Here is a tiny trained network, its code and every weight. The questions are about switching its units off for an input and a class, where a switched-off unit gives its printed mean instead of its output.

import numpy as np


def w(rows, s, z=0):
    codes = np.array(rows[::2]) - 128.0
    scale = np.full(codes.shape[1], s)
    scale[-1] = z or s
    return codes * scale


def f(y):
    return np.maximum(y, 0)


def log_softmax(a):
    a = a - a.max(-1, keepdims=True)
    return a - np.log(np.exp(a).sum(-1, keepdims=True))


def net(x, mask):
    res = np.array(x, float).reshape(1, 5) / 4 @ E
    y = f(res @ A[0][:, :-1].T + A[0][:, -1])
    res = res + np.where(mask, y, B[0][:, -1]) @ B[0][:, :-1]
    return log_softmax(res[-1] @ U[:, :-1].T + U[:, -1])


A, B = {}, {}
E = w([
[101,173,138,147,100,157],'x0',
[86,108,47,44,145,76],'x1',
[110,153,135,137,106,142],'x2',
[42,126,159,107,249,83],'x3',
[107,121,124,248,98,73],'x4',
],0.012)
A[0] = w([
[171,188,171,18,125,145,169],'n1',
[201,72,58,116,38,143,3],'n2',
[92,120,163,123,222,78,25],'n3',
[100,115,116,188,82,40,78],'n4',
[84,111,8,87,107,87,82],'n5',
[175,21,238,134,132,153,106],'n6',
],0.011,0.0032)
B[0] = w([
[106,78,62,123,178,118,235],'n1',
[138,192,150,89,88,68,230],'n2',
[151,159,147,71,95,67,248],'n3',
[196,103,73,96,228,146,206],'n4',
[3,67,168,229,107,133,236],'n5',
[89,94,172,189,146,142,200],'n6',
],0.012,0.011)
U = w([
[66,76,240,227,115,184,117],'0',
[156,248,202,52,120,34,60],'1',
[135,118,141,150,149,146,254],'2',
[198,99,2,132,236,155,56],'3',
],0.0079,0.0087)

Each question gives the input, the list of numbers given to net, and the class t.
The units are the neurons (one row each of A and B). Each row of codes is followed by its name. A weight is (code - 128) times the scale printed after its matrix; where a second scale follows, it is the last column's (A, B and U).
mask holds one flag per neuron, in row order. A switched-off neuron (its flag False) gives its mean, the last column of its row in B, instead of its output. The means were averaged over made-up inputs and are rounded, as every weight is.
A unit's drop is (log p(t) with every unit on - log p(t) with that unit switched off) / (log p(t) with every unit on - log p(t) with every unit switched off).
The circuit of an input: a set's keep is (log p(t) with only the set's units on - log p(t) with every unit switched off) / (log p(t) with every unit on - log p(t) with every unit switched off). Starting from all 6 units, units are removed one at a time, each time the one whose removal leaves the highest keep (on an exact tie, the one counted first), for as long as the keep stays at least 0.8.
circuit, biggest first: the units of the circuit, biggest drop first
k most important neurons: the k neurons with the biggest drops, biggest first
drop of u: that unit's drop, to one decimal
input [1,3,-4,-5,-2], class 1: circuit, biggest first : (n2)
input [2,-1,-3,-6,8], class 3: 2 most important neurons : (n4; n3)
input [3,-6,-1,-2,7], class 3: 2 most important neurons : (n4; n5)
input [3,0,1,-5,-2], class 1: 2 most important neurons : (n2; n5)
input [-5,-5,-3,-7,8], class 3: 2 most important neurons : (n4; n5)
input [-3,7,1,-7,-2], class 0: 3 most important neurons : (n5; n3; n4)
input [1,4,4,0,-1], class 0: circuit, biggest first : (n5; n4)
input [7,-3,0,8,-4], class 1: 2 most important neurons : (n3; n5)
input [2,-3,8,7,7], class 1: 3 most important neurons : (n3; n1; n5)
input [-2,0,-4,-1,-7], class 3: 2 most important neurons : (n1; n5)
input [1,-1,7,-1,5], class 3: circuit, biggest first : (n4; n5)
input [-3,-2,3,-7,-6], class 1: 3 most important neurons : (n2; n5; n4)
input [3,5,-1,5,2], class 0: 3 most important neurons : (n5; n2; n1)
input [6,-5,-6,-5,7], class 3: circuit, biggest first : (n4)
input [7,-2,0,-1,3], class 2: circuit, biggest first : (n5; n3)
input [-4,-2,2,-5,-4], class 1: drop of n5 : 1.0
input [-6,-7,-7,-3,8], class 3: drop of n3 : 0.0
input [-3,-7,5,8,-3], class 1: drop of n5 : 1.3
